Below is a small trained network, with its code and all its weights. Each question gives an input and a class and asks what happens when units are switched off, that is, made to give their printed mean instead of their output.

import numpy as np


def w(rows, s, z=0):
    codes = np.array(rows[::2]) - 128.0
    scale = np.full(codes.shape[1], s)
    scale[-1] = z or s
    return codes * scale


def f(y):
    return y / 2 * (1 + np.tanh(0.7978845608 * (y + 0.044715 * y**3)))


def log_softmax(a):
    a = a - a.max(-1, keepdims=True)
    return a - np.log(np.exp(a).sum(-1, keepdims=True))


def net(x, mask):
    res = np.array(x, float).reshape(1, 4) / 4 @ E
    y = f(res @ A[0][:, :-1].T + A[0][:, -1])
    res = res + np.where(mask, y, B[0][:, -1]) @ B[0][:, :-1]
    return log_softmax(res[-1] @ U[:, :-1].T + U[:, -1])


A, B = {}, {}
E = w([
[255,189,97],'x0',
[90,195,78],'x1',
[129,128,128],'x2',
[132,79,43],'x3',
],0.0078)
A[0] = w([
[109,224,214,79],'N0',
[126,82,8,101],'N1',
[174,6,200,90],'N2',
[181,197,98,139],'N3',
[178,138,121,1],'N4',
[161,78,158,5],'N5',
[3,112,145,71],'N6',
[186,159,125,104],'N7',
[23,233,56,105],'N8',
[192,148,124,19],'N9',
],0.011,0.0048)
B[0] = w([
[79,143,227,205],'N0',
[60,144,254,211],'N1',
[158,230,113,223],'N2',
[140,69,75,227],'N3',
[10,137,98,119],'N4',
[39,198,130,115],'N5',
[115,30,48,253],'N6',
[100,86,85,174],'N7',
[177,215,120,253],'N8',
[38,100,97,142],'N9',
],0.024,0.0046)
U = w([
[111,79,125,89],'0',
[173,100,187,249],'1',
[144,187,134,79],'2',
[122,89,248,75],'3',
],0.015,0.011)

Each question gives the input, the list of numbers given to net, and the class t.
The units are the neurons (one row each of A and B). Each row of codes is followed by its name. A weight is (code - 128) times the scale printed after its matrix; where a second scale follows, it is the last column's (A, B and U).
mask holds one flag per neuron, in row order. A switched-off neuron (its flag False) gives its mean, the last column of its row in B, instead of its output. The means were averaged over made-up inputs and are rounded, as every weight is.
A unit's drop is (log p(t) with every unit on - log p(t) with that unit switched off) / (log p(t) with every unit on - log p(t) with every unit switched off).
The circuit of an input: a set's keep is (log p(t) with only the set's units on - log p(t) with every unit switched off) / (log p(t) with every unit on - log p(t) with every unit switched off). Starting from all 10 units, units are removed one at a time, each time the one whose removal leaves the highest keep (on an exact tie, the one counted first), for as long as the keep stays at least 0.8.
units of the circuit, in order: the units of the circuit, biggest drop first
unit that matters most: the unit with the biggest drop
k most important neurons: the k neurons with the biggest drops, biggest first
drop of u: that unit's drop, to one decimal
input [4,-6,5,1], class 2: unit that matters most	N2
input [-3,8,5,5], class 2: 2 most important neurons	(N8; N0)
input [6,-6,2,4], class 0: 3 most important neurons	(N8; N9; N7)
input [1,-5,2,-3], class 2: units of the circuit, in order	(N2; N6)
input [-2,5,5,-7], class 3: 2 most important neurons	(N0; N2)
input [2,-2,-2,-5], class 3: 4 most important neurons	(N0; N8; N6; N2)
input [-5,-4,6,7], class 3: 3 most important neurons	(N1; N8; N3)
input [-1,-6,2,4], class 2: 2 most important neurons	(N2; N6)
input [-5,7,4,3], class 2: 2 most important neurons	(N8; N3)
input [-1,2,1,4], class 3: 2 most important neurons	(N1; N2)
input [-6,5,0,-4], class 0: 2 most important neurons	(N6; N2)
input [0,-2,-1,5], class 3: 2 most important neurons	(N1; N8)
input [7,-7,-6,4], class 0: 3 most important neurons	(N8; N9; N7)
input [5,-4,-2,-8], class 3: unit that matters most	N0
input [2,-5,1,6], class 3: 2 most important neurons	(N1; N8)
input [4,3,-3,-5], class 3: 4 most important neurons	(N0; N6; N2; N8)
input [4,-6,1,8], class 3: 2 most important neurons	(N1; N8)
input [2,-7,4,6], class 2: drop of N6	0.1
input [-8,-1,6,-8], class 0: drop of N6	2.8
input [-4,8,7,5], class 2: units of the circuit, in order	(N8)
input [3,0,-3,-7], class 3: drop of N6	0.1
input [8,6,-3,-5], class 0: drop of N3	0.3
